Below are the code and all the weights of a small trained network. Each question names an input and a class and asks about switching units off, where a switched-off unit gives its printed mean instead of its output.

import numpy as np


def w(rows, s, z=0):
    codes = np.array(rows[::2]) - 128.0
    scale = np.full(codes.shape[1], s)
    scale[-1] = z or s
    return codes * scale


def norm(h):
    return h / np.sqrt((h * h).mean(-1, keepdims=True) + 1e-5)


def f(y):
    return y / 2 * (1 + np.tanh(0.7978845608 * (y + 0.044715 * y**3)))


def log_softmax(a):
    a = a - a.max(-1, keepdims=True)
    return a - np.log(np.exp(a).sum(-1, keepdims=True))


def net(x, mask):
    res = np.array(x, float).reshape(1, 7) / 4 @ E
    u = 0
    for l in range(2):
        y = f(norm(res) @ A[l][:, :-1].T + A[l][:, -1])
        res = res + np.where(mask[u : u + 8], y, B[l][:, -1]) @ B[l][:, :-1]
        u += 8
    return log_softmax(norm(res)[-1] @ U[:, :-1].T + U[:, -1])


A, B = {}, {}
E = w([
[126,128,128,129],'x0',
[100,105,47,166],'x1',
[130,126,128,128],'x2',
[169,117,161,250],'x3',
[47,54,200,127],'x4',
[129,128,129,127],'x5',
[126,130,129,128],'x6',
],0.012)
A[0] = w([
[103,146,123,60,102],'0.n1',
[90,59,5,174,3],'0.n2',
[123,169,208,227,157],'0.n3',
[91,64,62,161,42],'0.n4',
[180,141,99,113,135],'0.n5',
[146,112,112,149,122],'0.n6',
[59,27,123,143,53],'0.n7',
[84,131,113,46,91],'0.n8',
],0.013,0.0059)
B[0] = w([
[112,70,91,122,181],'0.n1',
[251,127,196,64,188],'0.n2',
[122,75,93,102,254],'0.n3',
[153,107,187,123,157],'0.n4',
[81,148,156,120,173],'0.n5',
[95,127,89,128,136],'0.n6',
[89,185,161,132,187],'0.n7',
[130,88,91,112,201],'0.n8',
],0.016,0.0066)
A[1] = w([
[154,164,101,125,68],'1.n1',
[99,84,157,114,73],'1.n2',
[46,127,170,138,76],'1.n3',
[166,83,123,62,253],'1.n4',
[123,151,196,100,96],'1.n5',
[141,72,121,247,166],'1.n6',
[161,188,47,120,134],'1.n7',
[188,111,170,77,89],'1.n8',
],0.016,0.0032)
B[1] = w([
[122,149,195,172,141],'1.n1',
[163,188,169,137,168],'1.n2',
[88,255,106,148,153],'1.n3',
[211,150,92,228,246],'1.n4',
[252,130,144,157,149],'1.n5',
[85,116,39,34,180],'1.n6',
[10,148,237,152,180],'1.n7',
[187,66,156,217,185],'1.n8',
],0.0084,0.012)
U = w([
[193,77,124,145,254],'0',
[85,48,5,90,80],'1',
[46,176,166,136,33],'2',
],0.017,0.0029)

Each question gives the input, the list of numbers given to net, and the class t.
The units are the neurons (one row each of A and B). Each row of codes is followed by its name. A weight is (code - 128) times the scale printed after its matrix; where a second scale follows, it is the last column's (A, B and U).
mask holds one flag per neuron, layer by layer. A switched-off neuron (its flag False) gives its mean, the last column of its row in B, instead of its output. The means were averaged over made-up inputs and are rounded, as every weight is.
A unit's drop is (log p(t) with every unit on - log p(t) with that unit switched off) / (log p(t) with every unit on - log p(t) with every unit switched off).
The circuit of an input: a set's keep is (log p(t) with only the set's units on - log p(t) with every unit switched off) / (log p(t) with every unit on - log p(t) with every unit switched off). Starting from the 12 units with the biggest drops (on a tie, the unit counted first), units are removed one at a time, each time the one whose removal leaves the highest keep (on an exact tie, the one counted first), for as long as the keep stays at least 0.8.
units of the circuit, in order: the units of the circuit, biggest drop first
top k neurons: the k neurons with the biggest drops, biggest first
k most important neurons of layer l: the k neurons of layer l with the biggest drops, biggest first
drop of u: that unit's drop, to one decimal
input [-1,4,-7,8,-3,-3,-7], class 1: units of the circuit, in order : 1.n6
input [-2,-6,4,7,2,5,-6], class 1: units of the circuit, in order : 1.n6, 0.n2, 0.n3
input [-5,-5,0,5,7,-3,-2], class 2: units of the circuit, in order : 0.n2, 1.n3
input [-6,8,-4,-5,-7,6,-1], class 0: top 4 neurons : 0.n2, 0.n7, 1.n4, 1.n3
input [-7,-1,-1,4,7,-8,-1], class 2: units of the circuit, in order : 0.n7, 1.n3
input [4,-6,4,-8,4,7,7], class 1: 3 most important neurons of layer 0 : 0.n1, 0.n2, 0.n8
input [-3,0,2,-3,-4,-3,4], class 2: top 2 neurons : 0.n3, 1.n7
input [-8,2,-1,-4,5,3,1], class 2: top 4 neurons : 0.n7, 0.n3, 1.n3, 1.n6
input [4,5,2,-6,-8,5,-5], class 2: units of the circuit, in order : 1.n7, 0.n3
input [6,6,2,7,3,1,-1], class 1: top 2 neurons : 1.n6, 0.n6
input [-4,-5,-1,-6,-1,-6,-1], class 1: top 2 neurons : 0.n1, 0.n2
input [-6,1,-7,4,4,-7,-4], class 1: 2 most important neurons of layer 0 : 0.n3, 0.n5
input [8,-4,-8,6,-4,-6,7], class 1: top 2 neurons : 0.n2, 1.n6
input [0,5,3,0,-7,-3,-1], class 2: units of the circuit, in order : 1.n7
input [7,7,6,2,-8,-6,-5], class 2: 2 most important neurons of layer 0 : 0.n3, 0.n5
input [4,0,6,2,0,4,-1], class 1: drop of 0.n2 : 0.2
input [6,6,-2,-6,1,3,7], class 0: drop of 0.n2 : 0.6
input [-4,8,2,-6,0,2,-3], class 0: drop of 1.n5 : 0.0
